Below is a small trained network, with its code and all its weights. Each question gives an input and a target symbol and asks what happens when units are switched off, that is, made to give their printed mean instead of their output.

import numpy as np


def w(rows, s, z=0):
    codes = np.array(rows[::2]) - 128.0
    scale = np.full(codes.shape[1], s)
    scale[-1] = z or s
    return codes * scale


def norm(h):
    return h / np.sqrt((h * h).mean(-1, keepdims=True) + 1e-5)


def f(y):
    return y / 2 * (1 + np.tanh(0.7978845608 * (y + 0.044715 * y**3)))


def softmax(a):
    e = np.exp(a - a.max(-1, keepdims=True))
    return e / e.sum(-1, keepdims=True)


def log_softmax(a):
    a = a - a.max(-1, keepdims=True)
    return a - np.log(np.exp(a).sum(-1, keepdims=True))


def net(x, mask):
    ids = ['αβγδεζηθλξπστφψω'.index(c) for c in x.split()]
    T = len(ids)
    res = E[ids] + P[:T]
    r = norm(res)
    for j in range(2):
        rows = slice(3 * j, 3 * j + 3)
        q, k, v = (r @ M[0][rows].T for M in (Q, K, V))
        z = softmax(np.where(np.tri(T) > 0, q @ k.T / 3**0.5, -1e9)) @ v
        o = O[0][rows]
        res = res + np.where(mask[j], z, o[:, -1]) @ o[:, :-1]
    y = f(norm(res) @ A[0][:, :-1].T + A[0][:, -1])
    res = res + np.where(mask[2:18], y, B[0][:, -1]) @ B[0][:, :-1]
    return log_softmax(norm(res)[-1] @ U[:, :-1].T + U[:, -1])


Q, K, V, O, A, B = {}, {}, {}, {}, {}, {}
E = w([
[156,140,208],'α',
[154,131,60],'β',
[162,87,101],'γ',
[114,99,125],'δ',
[211,192,112],'ε',
[132,149,146],'ζ',
[114,110,133],'η',
[116,161,74],'θ',
[89,1,139],'λ',
[166,125,200],'ξ',
[108,213,106],'π',
[121,154,77],'σ',
[22,75,250],'τ',
[115,96,124],'φ',
[61,179,185],'ψ',
[145,183,19],'ω',
],0.0089)
P = w([
[211,30,126],'0',
[188,28,116],'1',
[178,43,107],'2',
[180,35,95],'3',
[175,32,103],'4',
[173,22,104],'5',
[178,24,103],'6',
[177,16,95],'7',
[177,2,94],'8',
[193,19,91],'9',
],0.0015)
Q[0] = w([
[153,207,241],'H0',
[78,29,136],'H0',
[179,175,254],'H0',
[150,144,148],'H1',
[233,227,123],'H1',
[115,197,104],'H1',
],0.0062)
K[0] = w([
[131,207,118],'H0',
[138,48,106],'H0',
[137,179,155],'H0',
[168,140,95],'H1',
[249,135,112],'H1',
[253,75,189],'H1',
],0.006)
V[0] = w([
[66,80,213],'H0',
[149,136,90],'H0',
[122,41,56],'H0',
[192,169,87],'H1',
[161,3,101],'H1',
[144,180,96],'H1',
],0.0048)
O[0] = w([
[74,132,100,194],'H0',
[154,195,72,115],'H0',
[55,180,151,230],'H0',
[99,98,3,82],'H1',
[167,55,66,250],'H1',
[71,117,130,71],'H1',
],0.0035,0.0023)
A[0] = w([
[134,168,149,158],'N0',
[211,180,133,81],'N1',
[176,254,121,100],'N2',
[115,176,152,142],'N3',
[204,178,123,79],'N4',
[43,123,93,69],'N5',
[206,106,141,5],'N6',
[79,203,49,80],'N7',
[104,195,99,176],'N8',
[140,111,28,100],'N9',
[81,55,160,8],'N10',
[161,144,63,84],'N11',
[84,164,236,148],'N12',
[217,138,139,34],'N13',
[82,71,146,45],'N14',
[137,108,252,177],'N15',
],0.0072,0.0026)
B[0] = w([
[117,123,78,129],'N0',
[31,64,130,147],'N1',
[63,7,105,194],'N2',
[131,101,65,123],'N3',
[92,108,79,144],'N4',
[120,88,74,149],'N5',
[115,91,131,114],'N6',
[44,118,188,159],'N7',
[52,107,122,153],'N8',
[199,222,192,175],'N9',
[65,97,136,211],'N10',
[137,188,126,142],'N11',
[161,254,46,188],'N12',
[88,102,130,124],'N13',
[68,93,152,191],'N14',
[126,188,176,252],'N15',
],0.0043,0.0027)
U = w([
[187,172,189,81],'α',
[207,166,90,219],'β',
[239,123,119,148],'γ',
[150,126,131,4],'δ',
[168,73,3,37],'ε',
[143,120,132,11],'ζ',
[152,82,188,198],'η',
[125,154,111,106],'θ',
[121,82,147,75],'λ',
[189,156,198,123],'ξ',
[20,127,70,135],'π',
[130,162,114,181],'σ',
[73,175,239,110],'τ',
[139,132,141,57],'φ',
[109,224,149,178],'ψ',
[137,160,70,223],'ω',
],0.014,0.003)

Each question gives the input, a string of symbols that net reads in full, and the target symbol t.
The units are the heads (3 rows each of Q, K, V and O) and the neurons (one row each of A and B). Each row of codes is followed by its name. A weight is (code - 128) times the scale printed after its matrix; where a second scale follows, it is the last column's (O, A, B and U).
mask holds one flag per unit, heads first, then neurons. A switched-off unit (its flag False) gives its mean, the last column of its rows in O or B, instead of its output. The means were averaged over made-up inputs and are rounded, as every weight is.
A unit's drop is (log p(t) with every unit on - log p(t) with that unit switched off) / (log p(t) with every unit on - log p(t) with every unit switched off).
The circuit of an input: a set's keep is (log p(t) with only the set's units on - log p(t) with every unit switched off) / (log p(t) with every unit on - log p(t) with every unit switched off). Starting from the 12 units with the biggest drops (on a tie, the unit counted first), units are removed one at a time, each time the one whose removal leaves the highest keep (on an exact tie, the one counted first), for as long as the keep stays at least 0.8.
circuit, biggest first: the units of the circuit, biggest drop first
unit that matters most: the unit with the biggest drop
k most important neurons: the k neurons with the biggest drops, biggest first
which heads matter: for each layer, one digit per head in row order, 1 if its drop is at least 0.15 and else 0, layers parted by /
drop when u is switched off: that unit's drop, to one decimal
input π τ η, target τ: which heads matter	01
input η ξ ζ, target η: which heads matter	10
input π ε ζ, target π: which heads matter	01
input π η ω π ζ, target π: which heads matter	11
input σ ψ φ ω π π π, target π: which heads matter	00
input τ ε ζ λ τ σ η, target τ: circuit, biggest first	(H1, N15)
input ψ φ ψ τ α η ψ φ η, target ψ: circuit, biggest first	(H1, N12, H0)
input π τ ψ η, target ψ: circuit, biggest first	(H1, N12)
input ε ε ε ζ, target ε: 2 most important neurons	(N15, N4)
input τ π ε, target ε: which heads matter	10
input η τ λ τ η ω β γ γ, target γ: which heads matter	00
input η ψ λ ε σ φ η η η ζ, target η: unit that matters most	N12
input γ τ η η η ψ θ, target ψ: which heads matter	01
input δ ζ ψ π τ η γ ε, target ε: which heads matter	00
input ε θ η β γ η η ψ τ θ, target ψ: which heads matter	00
input η η η γ η φ η π, target π: which heads matter	00
input θ θ η η π ζ ψ γ, target γ: most important neuron	(N9)
input β η ε π γ π ψ σ, target ψ: drop when N1 is switched off	0.0
input θ β α η β, target β: drop when N9 is switched off	0.6
input ψ η σ, target ψ: drop when N7 is switched off	0.3
input η η η ω σ π γ τ β, target β: drop when N9 is switched off	0.5
